[[132 130 129 130 129 131 132 131 130 129 132 130 131 132 129 132]
 [157 108 114 130 114 144 156 108 107 114 112 115 126 146 114 113]
 [134 132 116 110 112 146 132 138 131 113 146 113 149 147 115 143]]
->
[[157 108 114 130 114 144 156 108 107 114 112 115 126 146 114 113]
 [134 132 116 110 112 146 132 138 131 113 146 113 149 147 115 143]
 [132 130 129 130 129 131 132 131 130 129 132 130 131 132 129 132]]

[[156 135]
 [127 152]
 [136 106]
 [124 157]
 [152 122]]
->
[[156 135]
 [152 122]
 [136 106]
 [127 152]
 [124 157]]

[[110 117 130 140 115]
 [133 110 146 146 111]
 [103 122 109 119 119]
 [104 123 111 118 120]]
->
[[133 110 146 146 111]
 [110 117 130 140 115]
 [104 123 111 118 120]
 [103 122 109 119 119]]

[[112 126 118 114 116 112 123 146 133 144]
 [102 144 142 137 144 133 105 123 114 128]
 [143 130 128 135 126 129 118 121 134 143]
 [141 128 132 129 126 135 118 121 135 143]
 [145 129 126 135 122 135 116 127 131 137]]
->
[[145 129 126 135 122 135 116 127 131 137]
 [143 130 128 135 126 129 118 121 134 143]
 [141 128 132 129 126 135 118 121 135 143]
 [112 126 118 114 116 112 123 146 133 144]
 [102 144 142 137 144 133 105 123 114 128]]

[[122 126 124]
 [133 101 129]
 [110 130 124]]
->
[[133 101 129]
 [122 126 124]
 [110 130 124]]

[[149 110]
 [126 110]
 [121 122]
 [100 129]
 [148 110]
 [128 128]]
->
[[149 110]
 [148 110]
 [128 128]
 [126 110]
 [121 122]
 [100 129]]

[[148 125 137]
 [138 143 143]
 [126 152 144]
 [139 147 150]
 [116 112 113]
 [109 133 120]
 [146 122 131]
 [143 125 135]
 [137 145 148]]
->
[[148 125 137]
 [146 122 131]
 [143 125 135]
 [139 147 150]
 [138 143 143]
 [137 145 148]
 [126 152 144]
 [116 112 113]
 [109 133 120]]

[[113 127]
 [121 127]
 [ 98 129]
 [136 128]
 [116 127]
 [148 126]
 [123 128]
 [106 128]
 [126 128]
 [131 127]
 [114 126]
 [129 128]]
->
[[148 126]
 [136 128]
 [131 127]
 [129 128]
 [126 128]
 [123 128]
 [121 127]
 [116 127]
 [114 126]
 [113 127]
 [106 128]
 [ 98 129]]

[[112 110]
 [ 99 125]
 [108 122]
 [122 108]
 [137 121]]
->
[[137 121]
 [122 108]
 [112 110]
 [108 122]
 [ 99 125]]
---
[[128 130 119 139 111 133 147 105 132 132 127 114 141 137 114]
 [136 125 127 128 130 119 139 111 133 147 105 132 132 127 114]
 [130 119 139 111 133 147 105 132 132 127 114 141 137 114 144]
 [105 156 108 136 125 127 128 130 119 139 111 133 147 105 132]
 [127 128 130 119 139 111 133 147 105 132 132 127 114 141 137]]
->
[[127 128 130 119 139 111 133 147 105 132 132 127 114 141 137]
 [105 156 108 136 125 127 128 130 119 139 111 133 147 105 132]
 [130 119 139 111 133 147 105 132 132 127 114 141 137 114 144]
 [136 125 127 128 130 119 139 111 133 147 105 132 132 127 114]
 [128 130 119 139 111 133 147 105 132 132 127 114 141 137 114]]

[[128 137 140 127 123 125 139]
 [126 138 136 128 125 125 138]
 [126 125 129 121 144 140 118]
 [133 132 134 130 123 121 136]
 [121 131 118 135 120 127 132]
 [135 117 136 118 149 139 114]
 [126 128 124 131 125 127 129]
 [131 125 132 124 137 131 124]
 [123 130 133 119 144 140 123]]
->
[[123 130 133 119 144 140 123]
 [131 125 132 124 137 131 124]
 [126 128 124 131 125 127 129]
 [135 117 136 118 149 139 114]
 [121 131 118 135 120 127 132]
 [133 132 134 130 123 121 136]
 [126 125 129 121 144 140 118]
 [126 138 136 128 125 125 138]
 [128 137 140 127 123 125 139]]

[[121 135 134 123 135 134 126 133 136 136]
 [125 130 105 137 119 124 131 118 117 121]
 [123 118 107 126 134 133 116 116 133 136]
 [139 116 131 130 124 122 129 129 114 121]
 [138 112 132 124 136 132 117 136 128 134]]
->
[[138 112 132 124 136 132 117 136 128 134]
 [139 116 131 130 124 122 129 129 114 121]
 [123 118 107 126 134 133 116 116 133 136]
 [125 130 105 137 119 124 131 118 117 121]
 [121 135 134 123 135 134 126 133 136 136]]

[[144 154 145 122 119 119 106 113 132 143 134]
 [148 150 133 128 121 117 114 113 135 139 129]
 [127 127 133 126 120 131 125 119 130 129 133]
 [146 152 140 125 120 119 109 113 132 141 132]
 [123 124 135 125 120 134 125 120 128 128 134]]
->
[[123 124 135 125 120 134 125 120 128 128 134]
 [146 152 140 125 120 119 109 113 132 141 132]
 [127 127 133 126 120 131 125 119 130 129 133]
 [148 150 133 128 121 117 114 113 135 139 129]
 [144 154 145 122 119 119 106 113 132 143 134]]

[[113 129]
 [123 147]
 [122 150]
 [102 145]
 [118 137]]
->
[[118 137]
 [102 145]
 [122 150]
 [123 147]
 [113 129]]

[[118 132 135 128]
 [117 127 116 121]
 [138 131 130 130]
 [130 127 115 124]
 [151 127 115 128]
 [141 134 141 135]
 [133 133 139 133]
 [124 138 157 136]
 [140 126 113 125]
 [148 134 144 137]]
->
[[148 134 144 137]
 [140 126 113 125]
 [124 138 157 136]
 [133 133 139 133]
 [141 134 141 135]
 [151 127 115 128]
 [130 127 115 124]
 [138 131 130 130]
 [117 127 116 121]
 [118 132 135 128]]

[[116 132 125 102 122 126]
 [137 135 125 120 123 128]]
->
[[137 135 125 120 123 128]
 [116 132 125 102 122 126]]
---
[[136 122 125 151]
 [127 114 145 131]
 [140 126 136 143]]
->
[[127 114 145 131]
 [140 126 136 143]
 [136 122 125 151]]

[[127 121 125 124 133 134 116 131 138 147 120]
 [127 118 130 120 136 133 111 137 141 154 119]
 [133 127 134 126 130 122 130 134 121 120 138]
 [121 130 115 133 124 134 129 115 133 131 118]]
->
[[133 127 134 126 130 122 130 134 121 120 138]
 [127 118 130 120 136 133 111 137 141 154 119]
 [127 121 125 124 133 134 116 131 138 147 120]
 [121 130 115 133 124 134 129 115 133 131 118]]

[[119 153 120]
 [124 138 115]
 [157 100 123]
 [143 133 136]]
->
[[143 133 136]
 [157 100 123]
 [119 153 120]
 [124 138 115]]

[[126 133 122 113]
 [124 124 118 157]
 [130 135 111 151]
 [120 132 130 118]
 [147 133 127 131]]
->
[[120 132 130 118]
 [147 133 127 131]
 [126 133 122 113]
 [124 124 118 157]
 [130 135 111 151]]

[[125 131 136 120 143 137 125 134 144]
 [122 137 142 117 146 138 128 136 152]
 [121 125 122 124 139 138 120 123 142]
 [120 128 118 131 129 134 125 120 134]
 [122 124 119 129 132 134 122 121 135]
 [120 132 117 136 119 127 132 118 128]]
->
[[122 137 142 117 146 138 128 136 152]
 [125 131 136 120 143 137 125 134 144]
 [121 125 122 124 139 138 120 123 142]
 [122 124 119 129 132 134 122 121 135]
 [120 128 118 131 129 134 125 120 134]
 [120 132 117 136 119 127 132 118 128]]

[[149 112 113 132 142 126 130 140 139 126 139]
 [146 127 125 148 129 119 110 131 121 127 111]
 [127 110 122 128 150 128 124 132 131 134 128]
 [124 142 126 133 121 146 121 121 117 118 137]]
->
[[124 142 126 133 121 146 121 121 117 118 137]
 [146 127 125 148 129 119 110 131 121 127 111]
 [127 110 122 128 150 128 124 132 131 134 128]
 [149 112 113 132 142 126 130 140 139 126 139]]

[[125 132 126 125 132 127 125 125]
 [134 137 129 150 135 127 134 124]
 [125 130 125 125 125 124 127 126]
 [138 124 124 126 124 120 131 127]
 [133 134 127 127 127 119 124 125]]
->
[[134 137 129 150 135 127 134 124]
 [133 134 127 127 127 119 124 125]
 [125 132 126 125 132 127 125 125]
 [125 130 125 125 125 124 127 126]
 [138 124 124 126 124 120 131 127]]

[[114 136 134 112]
 [128 114 117 144]
 [115 104 126 114]]
->
[[114 136 134 112]
 [115 104 126 114]
 [128 114 117 144]]
